Each row has a name. Each question is about the rows just above it. Places in a row count from 0.

[ 87 126 104 104 119 143 158 160 181 161 178 182 185] = supop
[ 83 109 126 126 135 122 153 151 165 163 188 188 175] = gos
[ 65  66  47 157  95 126 114 122 118 139 158 144 166] = pemun
[103 113 127 120 141 146 145 134 151 131 163 128 128] = ragan
[112 107 121 139 121 140 140 156 152 173 139 150 156] = lor
[161 155 125 152 128 115  90 109 109 113 138 131 148] = fut
[178 144 148 113 118 120 111  99 108 116  89  88  54] = Rop
Places of [121] in row lor:	2 4
Every place of [156] in lor:	7 12

[185 143 180 184  80 143 203 176 133 154  84  62  92  86 114 180  93  85
 101 102 199 128 141 197  81 115  60  55  95 165 171  54 146  69  73 140
  66 154 138 197 100]  pumev
[162  98 135  87 165 164 169 121 202 120 128  56 177  86 149 119  67  61
  92 171  96 172  74 152 125 175  84  57 183  81  62 137  81 138 144 152
 139 166 125 202 130]  vav
[ 65  86 117  58 190 196  81  67  85  62 152  69 140  66 100 105 183  82
 149  76 184 105 128 196 150 150 145 162  58  54 184  98 185 143  53 123
  69 106  73 184 160]  sar
[166 175  75 191 185  94 146 123 155 148  86 127 134  60 119  98  71 129
 172 170  78 171 102 160 129 123 131 124 144  78 179  71 164 110 200  87
  88 162  64 165  70]  nari
[124 137  75  85  97 202 132  85 113  98 117  71 126  56 136 185 124 123
 113 173 186 202  57  57 123 192  87 149  90 118 123  67 100 155 153 199
 152 144 202  56 172]  pufu
[103 202 166 183 129  84  64 164  58 146 184 140  91 108  68 162 189 189
 118 107  57 145 176 131  75  84  94 198  91  68  97 123 201  54 172  85
 121 131 160  85  84]  rogo
[ 77 114 138 133  88 109 117  90 198 119 182 155 108 127 113 167  57 120
 106 122 155 192 180 135  59 156 144 110 178 106 160  92  87 118 149  84
 100 159  76 194 138]  diz
[157 121 120 146  69 169 133  86 185 180 110 133  71 119 114 179  64 146
  71  99 203  63 144 169 139 116  55 130 164  89 203 198 179 155 177 161
  71  64 145 160 136]  Dur
[139 133  54 198 122 170 147 165 189 122 152 100  97 137 172 153  59 137
 117 131  57  61  58 119  75 152 173 110 126 187  56 157  87 106 200 111
 163 137  71 169 176]  Muf
[184  69 157 181  54 122  81  74  69 199 120  93 171 100 179  68 163 153
  85  73 189 122  63  92  63 120  54  67  99 174  74  96  70 141 160 108
  70 107  97 131 195]  bamas
Places of [164] in row Dur:	28
Every place of [170] in Muf:	5
Every place of [186] in pufu:	20
Places of [160] in row rogo:	38
Every place of [124] in pufu:	0 16

[133 124 162 149 113 136 145  97 165  88  88 138 110 127 105 110  73  51
  83 178 128 135 128 141  77 116 131 139 144 136 126 170 123 136]  monen
[133 124 162 149 113 136 145  97 165  88 149 138 110 127 127 110  73  51
  83 178 180 127 127 141  77 116 131 139 144 136 120  51  51 139]  zap
[104 129 141 121 116 123 113 138 127 130 145 139 117 136 130 152 122  42
 148 130 122 102 117 138 182 111 128 100 138 147 103 136 144 125]  Zute
At which places does monen hold [135]?	21
Every place of [127] in zap:	13 14 21 22
Every place of [149] in zap:	3 10
Places of [136] in row monen:	5 29 33

[157 118 135 136 121 121 124 140 149 145 117 139 135 147 115 114 129 125
 160 108 139 128 128 139 146]  Zemin
[167 104 121 136 131 132 110 143 159 146 122 127 121 118 115 128 149 117
 147 104 136 140 131 135 139]  tal
[130 127 156 125 141 122 117 114  91 119 124  94 115 115  91 130  91 155
 121 164  91  91 119  91 103]  tebur
[146 106 136 135 135 117 146 138 145 153 118 106 143 106 117 112 119 138
 138 112 138 138 146 138 146]  zodid
[124 133 156 137 125 123 120 110 127 124 127  91 113 129  82 122  95 137
 131 175 109 134 111 131 118]  Namov
[165 109 135 137 129 126 119 142 153 145 119 134 128 112 115 117 139 110
 155 104 140 135 139 138 143]  Fafe
[102 127 133 113 109 150 119 100 130 173 126 169 176 193 146 143 144 124
 128 156 150 146 148 131 150]  zug
[107 140 152 148 113 128 130 109 128 130 128  96 122 144  81 134 103 153
 139 175 120 141 107 139 135]  vuduv
Places of [91] in row tebur:	8 14 16 20 21 23
Every place of [143] in tal:	7
At which places does zodid hold [138]?	7 17 18 20 21 23
Places of [124] in row Namov:	0 9
At which places does zodid hold [146]?	0 6 22 24
Every place of [122] in vuduv:	12

[182 109 138 138] = gibuk
[170 198 182 129] = supi
[128 130 126 128] = zona
[130 130 130 129] = patem
[132 126 130 128] = mus
[ 92  92 166  92] = Maner
[130 130 130 188] = Baru
[182 109 112 124] = zav
[111 177 111 111] = Ber
Places of [92] in row Maner:	0 1 3
At which places does patem hold [130]?	0 1 2
At which places does patem hold [129]?	3
Every place of [130] in Baru:	0 1 2
Every place of [111] in Ber:	0 2 3
At which places does zona hold [128]?	0 3

